Below are the code and all the weights of a small trained network. Each question names an input and a class and asks about switching units off, where a switched-off unit gives its printed mean instead of its output.

import numpy as np


def w(rows, s, z=0):
    codes = np.array(rows[::2]) - 128.0
    scale = np.full(codes.shape[1], s)
    scale[-1] = z or s
    return codes * scale


def norm(h):
    return h / np.sqrt((h * h).mean(-1, keepdims=True) + 1e-5)


def f(y):
    return y / 2 * (1 + np.tanh(0.7978845608 * (y + 0.044715 * y**3)))


def log_softmax(a):
    a = a - a.max(-1, keepdims=True)
    return a - np.log(np.exp(a).sum(-1, keepdims=True))


def net(x, mask):
    res = np.array(x, float).reshape(1, 4) / 4 @ E
    u = 0
    for l in range(2):
        y = f(norm(res) @ A[l][:, :-1].T + A[l][:, -1])
        res = res + np.where(mask[u : u + 15], y, B[l][:, -1]) @ B[l][:, :-1]
        u += 15
    return log_softmax(norm(res)[-1] @ U[:, :-1].T + U[:, -1])


A, B = {}, {}
E = w([
[20,77,175,81,150,79,224],'x0',
[163,171,174,174,159,56,159],'x1',
[70,233,101,101,74,143,156],'x2',
[83,141,62,81,159,6,2],'x3',
],0.0065)
A[0] = w([
[204,29,143,144,136,63,128,78],'0.n0',
[202,133,87,171,134,149,89,2],'0.n1',
[162,143,86,179,124,161,89,35],'0.n2',
[184,17,120,119,123,107,109,75],'0.n3',
[100,255,99,109,111,128,160,25],'0.n4',
[223,175,151,153,174,39,191,64],'0.n5',
[27,33,117,157,150,85,201,55],'0.n6',
[64,41,65,83,137,249,78,55],'0.n7',
[81,94,112,121,119,65,22,45],'0.n8',
[74,176,109,154,96,127,138,73],'0.n9',
[162,93,172,134,114,211,166,109],'0.n10',
[194,181,178,142,148,25,165,87],'0.n11',
[131,139,130,156,133,181,167,65],'0.n12',
[194,161,113,142,145,158,92,29],'0.n13',
[192,149,97,142,130,158,91,31],'0.n14',
],0.0079,0.0027)
B[0] = w([
[29,211,146,122,174,212,113,208],'0.n0',
[148,111,157,66,105,145,101,184],'0.n1',
[140,128,150,71,107,122,126,173],'0.n2',
[67,147,136,151,181,175,110,191],'0.n3',
[45,163,137,117,156,200,105,197],'0.n4',
[99,74,126,189,59,113,123,206],'0.n5',
[176,112,186,24,99,134,97,248],'0.n6',
[87,109,159,246,8,86,121,254],'0.n7',
[168,89,33,110,169,88,149,249],'0.n8',
[100,157,111,109,141,159,111,148],'0.n9',
[146,85,22,101,164,109,138,253],'0.n10',
[120,79,94,160,38,108,102,208],'0.n11',
[134,110,68,113,144,129,109,165],'0.n12',
[152,105,165,84,112,129,118,172],'0.n13',
[143,113,149,69,107,130,116,177],'0.n14',
],0.017,0.0039)
A[1] = w([
[113,108,153,116,128,138,194,100],'1.n0',
[109,248,140,157,154,185,160,76],'1.n1',
[107,134,176,172,211,192,105,65],'1.n2',
[147,122,129,136,110,178,163,112],'1.n3',
[152,115,126,131,95,198,215,151],'1.n4',
[203,141,194,59,100,134,115,64],'1.n5',
[161,63,157,163,151,191,166,146],'1.n6',
[176,125,55,139,187,98,185,32],'1.n7',
[139,136,162,238,67,86,140,100],'1.n8',
[242,179,103,178,113,200,48,159],'1.n9',
[151,124,196,58,121,113,143,76],'1.n10',
[118,108,118,147,111,120,121,143],'1.n11',
[142,88,79,84,91,199,123,176],'1.n12',
[204,144,113,165,150,182,211,4],'1.n13',
[90,184,133,123,147,161,121,98],'1.n14',
],0.016,0.0031)
B[1] = w([
[81,121,120,116,102,56,136,137],'1.n0',
[64,162,168,139,203,175,96,153],'1.n1',
[86,177,172,179,194,198,85,153],'1.n2',
[118,110,114,111,124,75,85,146],'1.n3',
[115,171,97,115,66,77,39,174],'1.n4',
[163,115,199,33,172,145,210,187],'1.n5',
[80,185,109,123,108,70,63,163],'1.n6',
[202,145,23,105,194,162,132,167],'1.n7',
[95,12,79,158,66,188,161,186],'1.n8',
[41,187,147,104,48,4,106,178],'1.n9',
[182,197,184,110,82,103,153,173],'1.n10',
[169,174,135,114,81,203,132,163],'1.n11',
[170,90,160,158,201,184,189,245],'1.n12',
[172,124,42,86,169,37,102,142],'1.n13',
[174,99,177,198,176,122,62,153],'1.n14',
],0.019,0.012)
U = w([
[155,152,212,39,102,71,162,163],'0',
[89,68,85,186,33,156,110,165],'1',
[169,151,7,112,197,75,88,163],'2',
[51,180,176,188,194,164,56,149],'3',
[170,94,136,152,180,223,194,159],'4',
[151,170,132,212,150,98,180,2],'5',
[147,185,127,217,152,97,207,14],'6',
],0.015,0.0075)

Each question gives the input, the list of numbers given to net, and the class t.
The units are the neurons (one row each of A and B). Each row of codes is followed by its name. A weight is (code - 128) times the scale printed after its matrix; where a second scale follows, it is the last column's (A, B and U).
mask holds one flag per neuron, layer by layer. A switched-off neuron (its flag False) gives its mean, the last column of its row in B, instead of its output. The means were averaged over made-up inputs and are rounded, as every weight is.
A unit's drop is (log p(t) with every unit on - log p(t) with that unit switched off) / (log p(t) with every unit on - log p(t) with every unit switched off).
The circuit of an input: a set's keep is (log p(t) with only the set's units on - log p(t) with every unit switched off) / (log p(t) with every unit on - log p(t) with every unit switched off). Starting from the 12 units with the biggest drops (on a tie, the unit counted first), units are removed one at a time, each time the one whose removal leaves the highest keep (on an exact tie, the one counted first), for as long as the keep stays at least 0.8.
circuit, biggest first: the units of the circuit, biggest drop first
most important unit: the unit with the biggest drop
k most important neurons: the k neurons with the biggest drops, biggest first
k most important neurons of layer l: the k neurons of layer l with the biggest drops, biggest first
input [5,3,8,-7], class 3: circuit, biggest first => (0.n4 1.n1)
input [-5,3,6,0], class 3: 2 most important neurons of layer 0 => (0.n4 0.n6)
input [5,0,4,-6], class 2: most important unit => 0.n10
input [-2,3,-5,-5], class 2: circuit, biggest first => (0.n6 1.n13)
input [-1,-4,5,2], class 3: 2 most important neurons => (0.n4 0.n11)
input [-7,8,-8,8], class 1: circuit, biggest first => (0.n11 0.n5)
input [7,7,-8,-6], class 3: 2 most important neurons => (0.n7 0.n0)
input [-4,3,4,-5], class 2: 4 most important neurons => (0.n6 0.n7 0.n10 0.n0)
input [-6,-6,-5,-1], class 0: 4 most important neurons of layer 0 => (0.n1 0.n14 0.n2 0.n5)
input [-3,0,3,-4], class 2: 2 most important neurons of layer 0 => (0.n10 0.n6)
input [-7,3,-6,7], class 0: 3 most important neurons of layer 0 => (0.n10 0.n1 0.n13)
input [3,6,0,-6], class 1: 3 most important neurons of layer 0 => (0.n5 0.n11 0.n8)
input [7,-2,-8,3], class 3: 3 most important neurons => (0.n0 0.n3 1.n2)
input [-7,-8,-2,8], class 1: circuit, biggest first => (0.n7)
input [7,-2,8,-7], class 3: 2 most important neurons => (0.n8 0.n4)
input [-8,8,-1,8], class 0: 2 most important neurons of layer 0 => (0.n7 0.n10)
input [-5,2,-5,-6], class 2: 2 most important neurons of layer 0 => (0.n6 0.n10)
input [5,-4,-5,-2], class 0: 3 most important neurons of layer 0 => (0.n6 0.n4 0.n7)
input [-2,2,-8,7], class 3: 3 most important neurons => (0.n0 0.n3 0.n10)
input [6,7,0,6], class 1: most important unit => 0.n11
